Here is a tiny trained network, its code and every weight. The questions are about switching its units off for an input and a class, where a switched-off unit gives its printed mean instead of its output.

import numpy as np


def w(rows, s, z=0):
    codes = np.array(rows[::2]) - 128.0
    scale = np.full(codes.shape[1], s)
    scale[-1] = z or s
    return codes * scale


def f(y):
    return np.maximum(y, 0)


def log_softmax(a):
    a = a - a.max(-1, keepdims=True)
    return a - np.log(np.exp(a).sum(-1, keepdims=True))


def net(x, mask):
    res = np.array(x, float).reshape(1, 8) / 4 @ E
    y = f(res @ A[0][:, :-1].T + A[0][:, -1])
    res = res + np.where(mask, y, B[0][:, -1]) @ B[0][:, :-1]
    return log_softmax(res[-1] @ U[:, :-1].T + U[:, -1])


A, B = {}, {}
E = w([
[158,107,105,102,118,76,176,93,88,163],'x0',
[76,130,106,108,206,187,119,136,201,105],'x1',
[230,98,179,170,146,140,135,202,190,135],'x2',
[161,107,123,116,86,122,88,93,179,254],'x3',
[153,32,67,87,199,112,110,123,80,63],'x4',
[165,160,189,37,103,198,212,96,192,146],'x5',
[167,224,92,147,92,127,128,143,113,110],'x6',
[157,163,74,87,137,163,131,57,117,116],'x7',
],0.0094)
A[0] = w([
[156,70,68,108,133,54,99,146,76,110,84],'neuron 1',
[117,142,158,138,170,180,198,148,139,74,179],'neuron 2',
[133,94,178,136,90,1,132,124,91,174,220],'neuron 3',
[124,100,132,80,143,177,172,63,136,119,96],'neuron 4',
[147,130,42,115,125,75,119,125,47,94,172],'neuron 5',
[143,89,208,105,131,102,123,156,142,143,147],'neuron 6',
[102,85,134,56,176,182,131,121,147,142,211],'neuron 7',
[184,170,227,139,116,178,175,187,153,149,215],'neuron 8',
[126,133,155,113,137,138,112,185,139,112,112],'neuron 9',
[128,104,154,181,88,61,139,182,111,141,99],'neuron 10',
[194,152,166,112,83,194,183,106,192,153,121],'neuron 11',
[116,116,139,72,51,85,105,103,126,197,185],'neuron 12',
[164,138,128,141,60,145,170,135,191,148,150],'neuron 13',
[138,59,188,208,139,97,112,217,142,153,221],'neuron 14',
[81,211,107,150,110,184,127,123,112,90,212],'neuron 15',
[156,132,83,173,206,46,123,127,58,82,193],'neuron 16',
[104,90,49,132,163,107,59,113,125,119,222],'neuron 17',
[139,131,168,92,136,209,183,111,168,161,242],'neuron 18',
[151,111,150,123,161,181,171,128,156,50,164],'neuron 19',
[118,234,88,165,128,86,108,132,58,118,253],'neuron 20',
[94,126,143,163,166,168,70,165,185,139,235],'neuron 21',
[139,103,101,111,133,107,93,145,95,124,91],'neuron 22',
[185,173,158,109,7,105,156,128,129,184,207],'neuron 23',
[133,156,192,97,188,176,155,167,141,96,100],'neuron 24',
[114,86,149,137,199,183,135,161,126,55,134],'neuron 25',
[116,131,114,60,145,159,174,25,109,135,216],'neuron 26',
],0.0097,0.0029)
B[0] = w([
[156,67,77,122,119,137,139,131,97,188,224],'neuron 1',
[159,144,100,108,136,111,115,197,137,69,214],'neuron 2',
[128,78,172,197,125,105,163,88,68,118,233],'neuron 3',
[132,124,172,74,171,90,172,135,154,115,211],'neuron 4',
[110,77,71,29,67,149,173,99,78,138,236],'neuron 5',
[210,148,145,166,173,66,152,132,132,112,181],'neuron 6',
[183,130,157,134,214,133,176,159,254,139,234],'neuron 7',
[223,162,136,162,153,115,55,141,103,117,238],'neuron 8',
[134,127,87,194,180,166,121,133,126,86,160],'neuron 9',
[103,103,125,188,141,43,139,123,95,123,192],'neuron 10',
[246,182,187,86,138,149,70,119,105,184,246],'neuron 11',
[94,103,211,151,119,212,147,62,96,115,220],'neuron 12',
[176,169,168,139,159,131,71,116,95,180,203],'neuron 13',
[155,79,99,254,157,120,123,125,149,131,230],'neuron 14',
[55,205,94,135,103,55,120,129,161,112,219],'neuron 15',
[116,59,14,64,82,74,145,142,89,167,242],'neuron 16',
[81,112,79,78,129,192,138,80,141,191,229],'neuron 17',
[222,188,195,79,207,99,112,88,180,131,251],'neuron 18',
[201,124,91,91,143,100,110,193,175,73,216],'neuron 19',
[23,178,76,107,75,79,137,120,48,137,230],'neuron 20',
[95,150,46,204,199,201,92,95,192,135,217],'neuron 21',
[120,91,95,132,136,163,135,110,105,125,171],'neuron 22',
[163,154,205,126,66,121,95,36,60,157,253],'neuron 23',
[189,122,112,116,163,115,75,187,135,58,205],'neuron 24',
[154,120,43,118,154,186,149,184,145,89,226],'neuron 25',
[124,140,191,73,94,42,191,82,209,140,253],'neuron 26',
],0.0073,0.011)
U = w([
[151,129,96,109,167,185,108,229,160,24,22],'0',
[60,112,92,160,167,255,85,87,213,198,254],'1',
[36,253,94,100,64,69,141,137,86,79,219],'2',
[137,65,154,226,130,74,148,136,80,125,136],'3',
[106,24,54,33,98,152,172,123,87,179,103],'4',
[141,124,181,41,167,112,239,122,222,127,152],'5',
[66,138,207,94,51,162,161,79,68,135,67],'6',
[174,197,192,95,122,155,33,104,113,175,69],'7',
],0.0083,0.00083)

Each question gives the input, the list of numbers given to net, and the class t.
The units are the neurons (one row each of A and B). Each row of codes is followed by its name. A weight is (code - 128) times the scale printed after its matrix; where a second scale follows, it is the last column's (A, B and U).
mask holds one flag per neuron, in row order. A switched-off neuron (its flag False) gives its mean, the last column of its row in B, instead of its output. The means were averaged over made-up inputs and are rounded, as every weight is.
A unit's drop is (log p(t) with every unit on - log p(t) with that unit switched off) / (log p(t) with every unit on - log p(t) with every unit switched off).
The circuit of an input: a set's keep is (log p(t) with only the set's units on - log p(t) with every unit switched off) / (log p(t) with every unit on - log p(t) with every unit switched off). Starting from the 12 units with the biggest drops (on a tie, the unit counted first), units are removed one at a time, each time the one whose removal leaves the highest keep (on an exact tie, the one counted first), for as long as the keep stays at least 0.8.
circuit, biggest first: the units of the circuit, biggest drop first
top k neurons: the k neurons with the biggest drops, biggest first
drop of u: that unit's drop, to one decimal
input [3,-4,-8,3,-5,-2,6,-2], class 6: circuit, biggest first -> [neuron 12; neuron 3]
input [-2,-4,4,-1,-4,3,-4,-8], class 3: top 3 neurons -> [neuron 14; neuron 10; neuron 3]
input [0,-2,1,1,-7,-3,5,5], class 2: circuit, biggest first -> [neuron 20]
input [-6,5,-5,-3,-5,-7,-2,7], class 2: top 2 neurons -> [neuron 15; neuron 20]
input [-3,8,-4,-2,8,0,0,5], class 5: top 2 neurons -> [neuron 7; neuron 26]
input [-8,-5,-5,5,-2,-7,0,5], class 2: top 2 neurons -> [neuron 20; neuron 15]
input [-7,-3,8,-6,-8,-3,6,-5], class 3: top 2 neurons -> [neuron 14; neuron 10]
input [2,3,-8,4,-8,4,-4,-3], class 7: top 2 neurons -> [neuron 23; neuron 11]
input [-3,8,-3,-5,3,-4,5,-1], class 4: top 2 neurons -> [neuron 16; neuron 17]
input [4,5,-5,-8,1,2,2,3], class 2: top 3 neurons -> [neuron 15; neuron 20; neuron 18]
input [-3,-6,3,3,-1,1,-3,-3], class 3: top 3 neurons -> [neuron 14; neuron 3; neuron 10]
input [-6,1,-7,2,4,-1,-5,1], class 1: top 3 neurons -> [neuron 7; neuron 16; neuron 17]
input [8,6,-7,6,-8,5,0,4], class 7: drop of neuron 11 -> 1.7
input [-4,5,-4,6,3,-6,5,-4], class 1: circuit, biggest first -> [neuron 21]
input [8,4,-7,4,-6,-2,3,0], class 6: drop of neuron 12 -> 0.3
input [7,-5,8,5,3,5,-7,-1], class 7: drop of neuron 11 -> 0.3
